(in the rows, 128 means zero)
Facts:
<1001> σ:<494>,<267> ρ:febram
<1003> σ:<859>,<86> ρ:febram
<1016> σ:<310> ρ:febram
<1020> σ:<629> ρ:pidi
<1029> σ:<586> ρ:pidi
<1037> σ:<1085> ρ:pidi
<1046> σ:<104>,<41>,<86> ρ:pidi
<104> σ:<1104>,<310> ρ:pidi
<105> ρ:restul
<1067> σ:<1104>,<586>,<513> ρ:restul
<1068> σ:<531>,<416>,<705> ρ:febram
<1082> ρ:febram
<1085> σ:<586> ρ:pidi
<1104> σ:<310> ρ:restul
<1137> σ:<586>,<513> ρ:febram
<1151> σ:<1104>,<310> ρ:pidi
<1161> σ:<1230> ρ:febram
<1199> σ:<1016> ρ:restul
<1200> ρ:febram
<120> ρ:pidi
<1228> σ:<531> ρ:restul
<1229> σ:<513>,<1151> ρ:pidi
<1230> ρ:febram
<1234> σ:<859>,<958> ρ:pidi
<1237> σ:<513> ρ:restul
<1242> ρ:pidi
<141> σ:<988> ρ:febram
<142> σ:<86> ρ:pidi
<187> σ:<194>,<958> ρ:pidi
<191> σ:<1151> ρ:febram
<194> ρ:febram
<204> σ:<1237>,<310>,<876> ρ:pidi
<217> ρ:pidi
<234> σ:<476>,<952>,<1151> ρ:febram
<237> σ:<120> ρ:restul
<255> σ:<310> ρ:pidi
<260> σ:<1104> ρ:pidi
<261> ρ:febram
<267> σ:<960> ρ:restul
<289> σ:<946> ρ:febram
<291> σ:<873> ρ:pidi
<292> σ:<1104> ρ:pidi
<310> ρ:pidi
<316> σ:<1104>,<478> ρ:pidi
<327> σ:<310>,<513> ρ:febram
<332> σ:<1016>,<56> ρ:febram
<336> σ:<1104> ρ:pidi
<344> σ:<310> ρ:pidi
<350> ρ:pidi
<381> σ:<332> ρ:restul
<388> σ:<629>,<513> ρ:pidi
<399> σ:<549> ρ:pidi
<39> σ:<310> ρ:pidi
<416> ρ:restul
<41> σ:<141> ρ:febram
<437> σ:<1016> ρ:restul
<445> σ:<649>,<958>,<960>,<350>,<1151> ρ:pidi
<473> σ:<316>,<310>,<960> ρ:restul
<476> σ:<1016> ρ:pidi
<478> σ:<683>,<867> ρ:pidi
<48> σ:<476>,<513>,<332> ρ:pidi
<494> ρ:febram
<496> σ:<739>,<388> ρ:restul
<503> σ:<310> ρ:pidi
<507> σ:<344>,<1242> ρ:restul
<510> σ:<876> ρ:pidi
<513> σ:<1104>,<310> ρ:restul
<515> σ:<39>,<1237>,<1229>,<503> ρ:pidi
<530> σ:<75>,<327> ρ:pidi
<531> σ:<1137>,<416>,<105>,<988> ρ:pidi
<549> σ:<958>,<960> ρ:pidi
<54> σ:<255>,<705> ρ:febram
<563> σ:<947>,<800> ρ:restul
<56> σ:<1104>,<310> ρ:pidi
<579> σ:<510>,<1085> ρ:pidi
<586> σ:<327> ρ:restul
<600> σ:<507>,<267> ρ:pidi
<625> σ:<1229>,<876> ρ:pidi
<628> σ:<310>,<739>,<437>,<513> ρ:restul
<629> σ:<261> ρ:febram
<649> σ:<859>,<1229>,<705>,<510> ρ:pidi
<676> σ:<958> ρ:pidi
<683> σ:<332> ρ:pidi
<685> ρ:pidi
<687> ρ:restul
<705> σ:<952>,<513> ρ:febram
<739> σ:<261> ρ:pidi
<741> σ:<876> ρ:restul
<757> ρ:restul
<75> σ:<310> ρ:restul
<774> σ:<531>,<1016>,<56> ρ:pidi
<794> σ:<310> ρ:pidi
<800> σ:<757>,<310>,<958> ρ:pidi
<802> σ:<327> ρ:febram
<844> σ:<437>,<510> ρ:pidi
<846> σ:<1137>,<513> ρ:febram
<859> σ:<1082> ρ:pidi
<867> ρ:pidi
<86> σ:<1137>,<344> ρ:febram
<873> σ:<867>,<56> ρ:restul
<876> σ:<344>,<1016>,<1085> ρ:pidi
<888> σ:<476>,<1003> ρ:pidi
<894> σ:<1137>,<1016>,<217>,<327> ρ:febram
<921> σ:<982> ρ:pidi
<935> σ:<757> ρ:pidi
<946> σ:<234> ρ:restul
<947> σ:<1151> ρ:restul
<952> σ:<867>,<310> ρ:febram
<958> σ:<344> ρ:restul
<95> σ:<416>,<894>,<1237>,<873> ρ:febram
<960> ρ:febram
<964> σ:<237>,<416>,<1237> ρ:restul
<972> σ:<332> ρ:pidi
<982> σ:<344> ρ:febram
<988> σ:<1016> ρ:febram

Known rows:
<988>: [167 104 146 141 123 124 126 133  70  75 123 153 161 106 141 145 122  99
 128 112 152 128 135 123 139 126 119 126 144  97 119 117  91 124  30 126
 129 112]
<476>: [118 172 131 117 137 141 137 116 155 111 146 137 133 139 140 116 133 147
 124 111 106 149 135 124 116 105 128 126 125 120 136 129 140 137 154 122
 125 136]
<1199>: [150  85 139 128 131 104 102 116 100 132  98 119 105 125 104 129 138 121
 125 170 145  97 107 132 133 125 130 157 123  95 145 146 125 123 171 124
 147 122]
<1046>: [ 98 108 126 123 133 147 142 106 144 164 141 133 118 142 106 113 138 145
 123 126 101 142 127 103 123 130 132 135 134 130 129 122 135 124 141 118
 120 142]
<260>: [ 97 138 111 120 128 133 147 113 148 132 156 129 112 144 129 119 134 151
 127 111 114 153 127 119 123 129 134 136 128 142 134 130 131 132 178 125
 119 147]
<316>: [ 99 161 109 121 131 132 154 115 157 128 152 128 125 141 115 119 123 158
 125 113 119 149 132 124 117 121 134 130 130 136 133 132 125 133 188 130
 117 153]
<946>: [147 123 125 128 128  98 110 138 128 124 100 112 117 125 110 133 123 133
 126 172 154  96 112 150 131 120 134 143 117 100 143 152 134 126 185 134
 141 133]
<629>: [158 157 138 144 111 114 135 159  95  89 128 113 119  97 170 146 130  97
 140  84 154 122 137 138 144 154 128 106 136 172 113 110 107 132  93 133
 142 101]
<473>: [129  94 108 131 126 100 111 126 127 158 106 110 113 132  91 135 122 137
 128 180 152  97 105 144 135 138 137 150 120 112 138 148 130 119 199 139
 130 141]
<802>: [137  90 131 146 116 125 122 140  58  93 140 139 142 115 141 148 127  92
 135 107 148 128 128 122 150 156 127 133 136 136 119 119  98 124  78 129
 120 117]
<381>: [154 113 127 129 129  89 117 118 105 123 102 116 104 123  98 130 133 139
 124 164 159  98 110 140 133 126 134 153 127  97 145 148 116 125 195 128
 141 134]
<888>: [ 96 106 125 120 134 140 140 106 145 164 144 136 123 144 113 115 133 149
 123 120 102 144 128 107 122 130 129 134 136 132 128 123 135 125 134 122
 120 141]
<1029>: [106 118 135 120 136 145 134 108 130 154 147 127 108 142 136 115 143 131
 126 112  98 145 129 107 123 135 127 125 131 149 132 122 145 132 134 114
 126 128]
<478>: [105 158 110 119 130 125 161 113 154 124 153 130 126 135 109 116 127 167
 124 111 120 153 133 123 120 117 131 134 136 123 135 131 121 132 186 130
 124 158]
<291>: [116 144 119 118 131 125 164 105 150 131 147 134 113 133 104 112 134 162
 122 106 117 150 130 111 124 120 131 134 143 125 134 128 120 132 177 124
 130 145]
<741>: [136  78 138 129 132 116  85 122  99 154  94 117 107 135 119 129 136 103
 127 180 137  92 109 136 136 135 129 148 113 109 138 144 142 121 131 122
 135 111]
<194>: [147 128 123 145 120 138 124 166 120 111 118 141 177 107 141 149 102 104
 135 134 148 118 140 143 133 133 123 105 127 129 105 116 114 120  24 148
 117 115]
<494>: [157 138 126 145 115 129 135 165 127 112 112 133 170  96 130 144 104 117
 133 131 153 117 145 141 133 133 125 100 138 130 104 112 107 120  24 150
 124 117]
<105>: [179 135 155 124 134  99  98 119 107 108  86 123 113 118 118 126 134 125
 122 171 146  99 117 138 121 103 124 140 124  79 144 144 127 129 151 121
 159 116]

Rows:
No name comes twice in this set of rows, the named rows included.
[131  74 130 130 123  97 103 120  92 148 108 101  76 132 117 133 144 118
 130 153 149  97 102 136 139 154 138 154 120 139 142 143 134 124 206 123
 141 120] | <628>
[133  72 117 147 117 124 134 137  68 113 138 143 147 116 132 151 121 100
 133 109 155 125 126 124 154 156 127 132 140 126 118 121  88 119  62 135
 115 127] | <54>
[123 173 129 118 133 150 133 136 194 155 125 125 142 130 135 112 123 150
 125 130 100 139 144 128 104 107 127 105 122 137 120 119 156 131 116 129
 124 130] | <1242>
[129 244 131 113 138 145 118 142 177  65 147 130 153 139 188 124 122 130
 128 100 109 156 147 149 102  81 124 104 103 116 137 136 158 155 161 121
 131 127] | <310>
[122 168 129 120 130 136 152 120 172 154 132 121 116 127 117 112 129 156
 126 115 108 142 139 121 108 122 129 114 136 141 125 118 137 131 144 129
 134 131] | <685>
[163 132 137 128 127 101 109 133 136 144  83 106 108 114 101 126 128 130
 128 173 148  92 117 149 126 125 129 132 125 112 133 140 129 125 163 135
 150 118] | <687>
[170 145 138 144 115 119 142 157 107  98 113 129 148  87 134 142 117 116
 133 113 153 122 144 136 138 136 123 101 147 136 109 108  95 123  37 143
 133 106] | <1230>
[157 103 146 141 121 133 112 134  62  78 127 151 154 113 165 148 124  85
 132 108 142 130 134 126 144 134 120 122 136 114 120 119 100 128  41 123
 126 106] | <1137>
[155  72 142 126 126  94 114 107  90 148  94 116  94 119  93 123 138 130
 123 169 146  94 107 129 138 135 132 156 137 102 140 142 113 121 177 122
 152 122] | <964>
[151 126 137 143 120 128 117 145  68  70 138 140 152 117 165 153 126  82
 135 103 155 131 131 132 149 143 121 118 129 126 122 121 104 131  63 126
 127 112] | <327>
[146 151 130 129 132 118  83 158 163 139  86 117 148 127 123 133 110 121
 129 194 141  87 122 166 119 108 127 121 100 104 130 148 161 128 141 141
 132 119] | <958>

The same things again, as new rows of numbers:
Known rows:
<204>: [163 136 168 118 120 134 159 141 141 164 150 118 151 143 133 160 122 117
 108  81 129  88  94 122 137 100 164 105 151 133 142 104 117 117 150 126
 139 153]
<1237>: [116 164  60 144 109 163 165 171 157  74  96 169 118 113  92 123 135 109
 144 204  72 194 176 175  87 112 146 184 135 183 148 141  38 157 178 111
  49  99]
<515>: [155 119 166 110 109 132 170 114 125 168 135 118 142 123 136 153 125  98
 149 108 150  92 116 125 136 112 148 103 122 144 137 125 116 124 133 148
 123 142]
<846>: [104 114  68 162 108 111 178 154 152  77  74 155 130 149  74 123 158 158
 140  90  95 179 156 126 150 208  87 137 123 137  93 130 125 183  87  85
 147 118]
<1200>: [108 110 102 148 152  87 120 134 128 111 105 136 135 117 114 101 157 163
 113 119 111 169 130 110 131 199  65 130 105 102  81 145 200 150  71 114
 171 111]
<946>: [105 160  89 126 144 148  82 141 124  89 136 147 108 100 136 100 119 123
 128 222 112 167 161 152  87 103 132 177 126 132 146 152 105 115 158 135
  68  96]
<958>: [101 197  69 109 121 153  67 200 130  34 170 151 105 153 143 122 104 138
 126 178 151 109 172 119 134 105 165 165 147  87 150 160 138  86 126 118
   7  79]
<1234>: [150 126 163  99 100 129 145 122 114 149 151 114 133 138 150 156 115 101
 157 106 176  65 121 116 155 108 152  93 118 122 140 135 140 108 115 150
 105 128]
<255>: [181 147 178 126 133 123 154 167 155 174 153 115 166 150 131 167 128 127
  66  73  92 101  64 129 124  83 170 103 170 131 142  86 129 120 170 113
 168 157]
<473>: [127 178  91 134 156 141  75 181 145  90 148 141 121 121 130 111 120 140
  79 202  75 169 129 156  83  82 147 173 154 124 149 129 118 112 178 116
  91 101]
<292>: [149  93 152 119  68 138  92  84  96 147 125  85  91 169 139 149  96 108
 165 133 142  82 108 167 165  53 137  77 108 137 154  96 101 138 148 142
 175 122]
<120>: [160 111 186 102 128 116 158  99 113 189 141 111 148  96 155 144 132  90
 145 136 151  98 104 126 120 112 131 100 105 140 128 137 149 115 124 167
 135 136]
<496>: [110 161  87 128 145 149  96 149 132  89 131 149 114  97 129 104 123 123
 124 218 104 172 160 152  84 106 135 179 128 140 145 151 101 118 160 132
  64  99]
<739>: [156 114 176 108 119 124 165 103 119 179 134 116 142 108 144 150 130  95
 152 123 152  98 114 128 126 114 137 103 112 145 133 134 129 122 129 158
 130 140]
<1001>: [102 112  94 149 140  96 115 136 128  97 104 137 127 133 108 104 151 167
 120 110 119 160 138 109 142 197  73 130 113 101  86 140 188 151  71 107
 165 112]
<1151>: [170 116 155 128  78 135  98 129 123 146 134  85 111 188 131 164 100 121
 113 108 101  87  79 169 157  40 154  77 138 135 158  73 107 140 171 119
 194 127]
<586>: [110 167  71 134 128 160 140 162 150  78 115 165 118 109 108 115 131 117
 138 202  94 181 174 155  89 118 147 186 137 160 147 149  64 134 167 119
  44 104]
<757>: [120 160 105 122 163 133  89 150 127 109 139 146 124  78 144 101 131 119
 115 238 100 176 147 151  68 106 124 175 120 131 137 161 136 106 154 149
  71  91]
<530>: [154 122 167 112 114 133 177 115 129 169 133 122 146 121 135 153 128  99
 147 104 146  95 116 125 133 117 148 110 127 148 137 124 110 124 134 143
 120 147]

Rows:
No name comes twice in this set of rows, the named rows included.
[ 88 108  94 154 150 105 112 120 127  98 103 139 123 132 108  98 147 172
 119 100 127 164 145 101 142 203  77 138 120  99  89 136 169 146  76 105
 169 129] | <141>
[151 117 171 102 108 127 152 106 114 168 145 114 134 118 149 149 122  96
 156 118 165  81 117 123 140 110 143  98 113 134 136 134 134 115 121 158
 119 133] | <859>
[153 128 167  93  99 125 139 125 112 149 157 111 133 138 156 159 117 100
 155 111 177  60 119 115 157 107 149  88 115 115 137 140 157 103 109 152
 102 121] | <549>
[107 109  95 150 141  92 132 136 130 104  95 140 132 122 104 105 158 160
 122 117 112 172 138 113 135 202  71 131 109 110  83 145 184 157  72 111
 165 112] | <629>
[103 182  77 116 135 153  77 176 130  58 156 149 110 127 139 111 112 133
 125 192 133 136 168 130 111 107 153 172 142 108 148 157 122  96 140 125
  32  90] | <507>
[156 114 142 119  69 143 200 119 133 148 108 125 129 142 113 167 126  89
 178 109 135 102 130 151 149 106 151 100 117 173 145 117  71 154 143 135
 115 134] | <1229>
[ 97 118  86 145 127  98 113 145 127  81 109 139 122 148 108 109 145 169
 128 100 132 147 148 103 157 199  80 126 114  92  87 143 187 146  63 103
 148 108] | <1003>
[ 99 168  83 125 147 157  81 150 130  74 143 149 107 113 135 101 112 131
 125 200 124 156 167 138  98 109 144 179 139 122 148 150 101 104 154 128
  51 105] | <741>
[170 117 159 130  90 132 101 132 126 153 142  89 116 184 132 160 103 125
 102 102 102  90  73 161 152  45 153  81 143 132 156  72 110 134 172 118
 196 134] | <104>
[159 116 151 120  83 139 217 121 137 160 106 130 142 126 112 166 133  85
 171 109 130 111 129 147 137 119 150 108 119 178 140 122  72 154 144 137
 114 140] | <388>
[ 76 111  89 164 163 121 136 114 143 101  96 152 132 130  96  94 148 177
 116  69 129 176 153  90 136 223  87 154 140 112  92 127 130 153  91  95
 161 158] | <894>
[110 128 159 110 130 162 134  93 122 139 164 122 127 149 148 140 101 127
 145  50 209  58 139  79 162 135 172 121 155 109 149 117  95  89 124 132
  94 181] | <876>
[123 176  80 144 143 154 119 183 158  85 125 157 127 120 108 116 130 134
  92 191  63 187 141 163  78  95 151 182 158 154 151 126  73 133 189 105
  81 110] | <628>
[149 118 161 105 100 133 162 111 116 158 137 117 133 130 142 153 123  96
 163 111 166  81 127 124 146 113 148  99 116 139 137 132 119 120 122 148
 112 135] | <649>
[137 169  76 157 120 150  21 186 143  70 137 116  89 178 117 119  98 157
  58 203  33 173 104 197 101  21 150 155 164 124 169  81  90 134 214  89
 155  91] | <1104>

